Here is a tiny trained network, its code and every weight. The questions are about switching its units off for an input and a class, where a switched-off unit gives its printed mean instead of its output.

import numpy as np


def w(rows, s, z=0):
    codes = np.array(rows[::2]) - 128.0
    scale = np.full(codes.shape[1], s)
    scale[-1] = z or s
    return codes * scale


def f(y):
    return y / 2 * (1 + np.tanh(0.7978845608 * (y + 0.044715 * y**3)))


def log_softmax(a):
    a = a - a.max(-1, keepdims=True)
    return a - np.log(np.exp(a).sum(-1, keepdims=True))


def net(x, mask):
    res = np.array(x, float).reshape(1, 8) / 4 @ E
    y = f(res @ A[0][:, :-1].T + A[0][:, -1])
    res = res + np.where(mask, y, B[0][:, -1]) @ B[0][:, :-1]
    return log_softmax(res[-1] @ U[:, :-1].T + U[:, -1])


A, B = {}, {}
E = w([
[42,92,93,81,57,142,101,103,31],'x0',
[128,129,131,128,136,120,87,177,137],'x1',
[148,121,113,143,121,156,118,86,88],'x2',
[145,107,94,254,64,129,143,97,138],'x3',
[156,74,192,49,211,122,163,174,120],'x4',
[126,176,82,173,173,136,97,178,123],'x5',
[107,61,197,110,71,146,197,18,163],'x6',
[214,129,132,146,199,133,214,72,167],'x7',
],0.009)
A[0] = w([
[180,123,136,165,162,101,165,75,165,201],'n1',
[87,100,146,5,151,118,107,159,158,189],'n2',
[99,160,98,126,150,161,67,142,138,167],'n3',
[169,151,134,174,147,151,179,132,150,198],'n4',
[157,98,177,150,170,166,149,121,158,212],'n5',
[115,108,136,149,43,117,110,70,113,173],'n6',
[91,156,50,102,127,140,70,161,152,135],'n7',
[192,118,114,166,162,163,170,117,137,160],'n8',
[119,109,86,95,111,134,130,126,108,177],'n9',
[144,167,103,124,123,125,56,179,77,159],'n10',
[139,143,52,179,111,128,44,144,105,252],'n11',
[69,113,101,158,43,156,140,86,135,210],'n12',
],0.013,0.0032)
B[0] = w([
[152,5,101,127,77,73,156,95,145,218],'n1',
[107,129,182,46,176,184,137,197,222,236],'n2',
[127,177,147,139,106,108,120,167,106,192],'n3',
[203,123,63,109,148,69,154,106,141,209],'n4',
[136,104,101,89,118,130,136,99,129,199],'n5',
[109,121,67,169,47,211,98,104,183,202],'n6',
[116,174,88,184,174,93,157,188,123,210],'n7',
[160,57,83,109,197,121,179,67,129,209],'n8',
[126,149,140,135,138,162,105,124,161,156],'n9',
[126,193,130,118,187,83,111,195,112,231],'n10',
[125,167,98,232,135,118,156,163,58,246],'n11',
[58,99,111,210,52,169,80,91,186,216],'n12',
],0.011,0.014)
U = w([
[126,191,117,230,167,95,115,216,30,42],'0',
[97,124,254,39,175,183,112,173,182,255],'1',
[228,78,84,154,139,62,199,53,126,144],'2',
[41,116,114,224,52,200,52,94,157,75],'3',
],0.0092,0.00089)

Each question gives the input, the list of numbers given to net, and the class t.
The units are the neurons (one row each of A and B). Each row of codes is followed by its name. A weight is (code - 128) times the scale printed after its matrix; where a second scale follows, it is the last column's (A, B and U).
mask holds one flag per neuron, in row order. A switched-off neuron (its flag False) gives its mean, the last column of its row in B, instead of its output. The means were averaged over made-up inputs and are rounded, as every weight is.
A unit's drop is (log p(t) with every unit on - log p(t) with that unit switched off) / (log p(t) with every unit on - log p(t) with every unit switched off).
unit that matters most: the unit with the biggest drop
top k neurons: the k neurons with the biggest drops, biggest first
drop of u: that unit's drop, to one decimal
input [-8,-5,8,5,5,6,-2,-6], class 2: top 3 neurons : (n8 n4 n7)
input [2,0,5,-7,-4,-3,2,1], class 3: unit that matters most : n10
input [-2,-8,4,-5,-1,-2,4,-2], class 3: top 2 neurons : (n10 n6)
input [-1,6,7,-8,-4,0,5,4], class 1: top 4 neurons : (n11 n4 n8 n7)
input [8,-1,4,3,-4,-5,-7,-6], class 0: top 3 neurons : (n11 n10 n7)
input [6,-6,1,-3,3,-8,6,3], class 3: top 2 neurons : (n6 n12)
input [6,-1,-1,-3,-6,5,0,-4], class 0: top 2 neurons : (n7 n11)
input [4,-5,-3,5,-5,7,2,7], class 3: top 2 neurons : (n12 n6)
input [4,-1,-1,-7,0,-1,8,-6], class 1: top 3 neurons : (n2 n11 n1)
input [-7,7,-7,-1,1,2,2,-7], class 1: top 2 neurons : (n2 n11)
input [-2,-8,-6,4,-6,-6,-7,1], class 3: top 2 neurons : (n12 n10)
input [2,-1,-3,2,-6,-6,8,3], class 3: drop of n4 : 0.0
input [-2,-4,-2,-3,3,0,0,1], class 1: drop of n2 : 0.2
input [2,1,1,-6,-1,-3,-1,-6], class 1: drop of n2 : 1.5
input [1,2,4,-6,8,-4,-3,6], class 1: top neuron : (n2)
